Below is a small trained network, with its code and all its weights. Each question gives an input and a class and asks what happens when units are switched off, that is, made to give their printed mean instead of their output.

import numpy as np


def w(rows, s, z=0):
    codes = np.array(rows[::2]) - 128.0
    scale = np.full(codes.shape[1], s)
    scale[-1] = z or s
    return codes * scale


def f(y):
    return np.maximum(y, 0)


def log_softmax(a):
    a = a - a.max(-1, keepdims=True)
    return a - np.log(np.exp(a).sum(-1, keepdims=True))


def net(x, mask):
    res = np.array(x, float).reshape(1, 3) / 4 @ E
    y = f(res @ A[0][:, :-1].T + A[0][:, -1])
    res = res + np.where(mask, y, B[0][:, -1]) @ B[0][:, :-1]
    return log_softmax(res[-1] @ U[:, :-1].T + U[:, -1])


A, B = {}, {}
E = w([
[246,101,160,112,117,81,56,235],'x0',
[151,226,175,37,54,40,128,86],'x1',
[186,149,65,74,255,95,185,129],'x2',
],0.0088)
A[0] = w([
[181,127,161,170,92,121,79,181,66],'n1',
[148,223,168,32,51,49,130,85,67],'n2',
[188,156,161,95,113,73,68,188,148],'n3',
[207,100,154,112,132,112,58,210,48],'n4',
[128,163,150,100,116,68,127,116,71],'n5',
[80,127,224,177,61,159,77,123,119],'n6',
[124,44,96,220,188,194,126,177,55],'n7',
[158,145,188,102,62,57,147,49,64],'n8',
[70,123,142,155,15,171,62,103,34],'n9',
[30,188,116,175,137,135,172,67,190],'n10',
[210,80,141,133,168,122,2,235,86],'n11',
[186,189,77,88,217,145,155,125,221],'n12',
[56,127,60,134,107,171,133,49,16],'n13',
[169,115,88,79,226,70,183,90,2],'n14',
[79,140,140,115,142,195,168,75,36],'n15',
[91,37,86,221,101,198,123,198,16],'n16',
[114,152,89,213,100,138,184,20,144],'n17',
],0.0073,0.0045)
B[0] = w([
[51,207,158,85,154,70,97,133,191],'n1',
[214,48,141,105,91,158,218,66,247],'n2',
[93,154,77,129,107,93,149,97,226],'n3',
[109,173,153,66,139,52,128,138,212],'n4',
[175,69,130,116,139,126,153,103,167],'n5',
[203,173,172,183,120,191,87,217,220],'n6',
[164,48,147,88,151,144,225,3,240],'n7',
[186,53,166,109,189,209,155,64,199],'n8',
[195,186,189,215,157,138,92,169,203],'n9',
[69,173,69,90,103,52,117,141,222],'n10',
[82,142,88,85,130,22,124,96,254],'n11',
[146,164,145,180,80,224,97,195,226],'n12',
[90,166,170,77,195,69,120,119,174],'n13',
[197,220,249,244,251,167,53,184,183],'n14',
[91,112,174,62,224,1,134,129,164],'n15',
[124,102,177,144,138,176,163,71,223],'n16',
[68,173,138,73,72,70,83,135,199],'n17',
],0.007,0.0088)
U = w([
[65,153,107,89,145,28,108,126,66],'0',
[167,2,134,135,140,202,198,35,75],'1',
[163,187,173,236,156,218,62,220,82],'2',
[109,112,42,138,86,171,109,170,255],'3',
],0.0092)

Each question gives the input, the list of numbers given to net, and the class t.
The units are the neurons (one row each of A and B). Each row of codes is followed by its name. A weight is (code - 128) times the scale printed after its matrix; where a second scale follows, it is the last column's (A, B and U).
mask holds one flag per neuron, in row order. A switched-off neuron (its flag False) gives its mean, the last column of its row in B, instead of its output. The means were averaged over made-up inputs and are rounded, as every weight is.
A unit's drop is (log p(t) with every unit on - log p(t) with that unit switched off) / (log p(t) with every unit on - log p(t) with every unit switched off).
The circuit of an input: a set's keep is (log p(t) with only the set's units on - log p(t) with every unit switched off) / (log p(t) with every unit on - log p(t) with every unit switched off). Starting from the 12 units with the biggest drops (on a tie, the unit counted first), units are removed one at a time, each time the one whose removal leaves the highest keep (on an exact tie, the one counted first), for as long as the keep stays at least 0.8.
units of the circuit, in order: the units of the circuit, biggest drop first
k most important neurons: the k neurons with the biggest drops, biggest first
drop of u: that unit's drop, to one decimal
input [5,-2,1], class 0: most important neuron : [n11]
input [-5,0,-5], class 0: 3 most important neurons : [n10, n12, n17]
input [-7,1,-8], class 2: 2 most important neurons : [n6, n9]
input [-2,3,-2], class 3: units of the circuit, in order : [n7, n14, n11]
input [-1,-4,-6], class 2: 2 most important neurons : [n6, n9]
input [-7,-3,-8], class 2: 3 most important neurons : [n6, n9, n11]
input [2,2,-2], class 3: 3 most important neurons : [n7, n14, n16]
input [-3,8,-6], class 1: 2 most important neurons : [n2, n8]
input [0,-4,-5], class 2: 2 most important neurons : [n2, n6]
input [-7,-2,7], class 0: 2 most important neurons : [n10, n15]
input [-2,-6,8], class 2: 3 most important neurons : [n14, n12, n2]
input [-1,3,-2], class 3: 3 most important neurons : [n7, n16, n14]
input [-7,-3,7], class 0: 2 most important neurons : [n10, n15]
input [4,-1,5], class 2: units of the circuit, in order : [n14]
input [-7,-6,0], class 0: drop of n13 : 0.1
input [2,-7,-4], class 1: drop of n7 : 0.6
input [2,6,-1], class 1: drop of n13 : 0.0
